[[ 1.19  6.90  0.77  4.55 -5.09 -0.80  3.28  0.19  3.77 -0.80 -2.94  3.01
  -6.61 -7.07  1.92 -1.96]
 [ 4.03  0.21 -5.10 -0.91 -3.13 -3.17  4.99  1.27  4.39 -1.32 -2.28  4.00
  -7.58 -7.48  4.17 -2.41]
 [ 3.55 -0.08 -4.56 -0.98 -2.51 -2.80  4.27  1.15  3.71 -1.15 -1.89  3.41
  -6.61 -6.48  3.62 -2.08]]
->
[[ 4.03  0.21 -5.10 -0.91 -3.13 -3.17  4.99  1.27  4.39 -1.32 -2.28  4.00
  -7.58 -7.48  4.17 -2.41]]

[[ 0.61  0.20  1.30 -1.86 -1.56  0.44  1.08  1.17  0.99  1.05 -0.06  0.07]
 [ 1.36  2.16 -7.26  0.85  0.42  1.71  0.78 -1.13 -2.83  0.93  2.04  2.14]
 [-1.79 -1.63  0.13  1.02  1.43 -1.73 -1.49 -0.36  0.08 -1.67 -1.40 -1.45]]
->
[[ 1.36  2.16 -7.26  0.85  0.42  1.71  0.78 -1.13 -2.83  0.93  2.04  2.14]]

[[-3.67 -1.50 -1.38 -2.73  2.05 -0.59  2.18  2.69 -1.86 -0.17 -0.69  3.09
  -2.16]
 [-4.54 -2.14 -1.88 -2.93  3.25  0.06  2.46  3.89 -2.07  0.39 -0.01  2.07
  -2.24]
 [ 1.36 -0.35 -0.42  1.07  0.31  2.34 -0.26  0.07  0.43  1.73  2.59 -5.96
   0.74]
 [-3.14 -5.59 -5.15 -3.79  3.94  1.41  2.59  3.93 -3.98  1.93  1.32  1.02
  -3.71]]
->
[[-4.54 -2.14 -1.88 -2.93  3.25  0.06  2.46  3.89 -2.07  0.39 -0.01  2.07
  -2.24]
 [-3.14 -5.59 -5.15 -3.79  3.94  1.41  2.59  3.93 -3.98  1.93  1.32  1.02
  -3.71]]

[[-0.57 -2.13 -3.31  0.55 -1.09 -6.52  1.23]
 [-0.77  3.31  1.05 -0.07  1.23  1.26 -0.45]
 [-1.08 -0.61  0.41 -1.18 -0.22 -0.53 -0.52]
 [ 0.70  1.69 -1.83  2.80  1.58 -0.18  1.43]]
->
[[-0.77  3.31  1.05 -0.07  1.23  1.26 -0.45]
 [ 0.70  1.69 -1.83  2.80  1.58 -0.18  1.43]]

[[-0.46  1.88 -0.86 -0.75 -1.37  0.94  2.26 -6.46 -0.95 -1.35]
 [-2.02 -3.20 -0.99 -1.42  2.09 -3.62 -2.84  2.18  1.49  2.04]
 [ 3.25  4.45  1.81  2.27 -2.30  5.26  3.81 -1.73 -1.42 -2.28]
 [ 3.02 -0.44  2.75  3.56 -3.87  0.07 -0.71  0.63 -3.68 -2.98]
 [ 2.25 -0.58  1.98  2.64 -3.16  0.02 -0.90  1.31 -3.27 -2.60]
 [-0.47  2.13 -0.85 -0.77 -1.37  1.18  2.57 -6.96 -0.91 -1.33]
 [ 0.28  2.13 -0.47 -0.11 -2.81  1.48  2.16 -5.60 -2.32 -2.58]
 [-3.21  0.18 -2.78 -3.72  3.20 -0.54  0.43 -1.27  3.60  2.78]]
->
[[-2.02 -3.20 -0.99 -1.42  2.09 -3.62 -2.84  2.18  1.49  2.04]
 [ 3.02 -0.44  2.75  3.56 -3.87  0.07 -0.71  0.63 -3.68 -2.98]
 [-0.47  2.13 -0.85 -0.77 -1.37  1.18  2.57 -6.96 -0.91 -1.33]
 [-3.21  0.18 -2.78 -3.72  3.20 -0.54  0.43 -1.27  3.60  2.78]]

[[-2.91 -2.22 -2.28 -3.24  2.80]
 [ 1.95  1.38  2.32  2.91 -1.92]
 [ 4.15  3.64 -0.80  0.66 -3.98]
 [ 4.83  4.09  0.01  1.62 -4.65]
 [-1.20 -1.40  2.97  2.30  1.16]
 [ 6.57  5.37  2.31  4.55 -6.24]
 [-5.36 -4.51 -0.36 -2.14  5.16]]
->
[[ 1.95  1.38  2.32  2.91 -1.92]
 [ 4.83  4.09  0.01  1.62 -4.65]
 [ 6.57  5.37  2.31  4.55 -6.24]]

[[ 0.53  0.43 -2.45  1.38  6.47  0.45  2.92  1.11  2.90]
 [ 0.15  0.15 -0.94  1.57  3.59  0.66  1.76 -0.48  1.80]
 [-0.57  5.98 -3.15  3.71  3.87  1.18 -0.71 -0.48 -2.34]
 [-0.10  1.79 -1.50  2.03  4.21  0.87  1.20 -0.48  1.36]
 [-0.21  2.71 -2.74  3.08  3.92  0.19  0.48  0.20  0.02]]
->
[[ 0.15  0.15 -0.94  1.57  3.59  0.66  1.76 -0.48  1.80]
 [-0.10  1.79 -1.50  2.03  4.21  0.87  1.20 -0.48  1.36]]
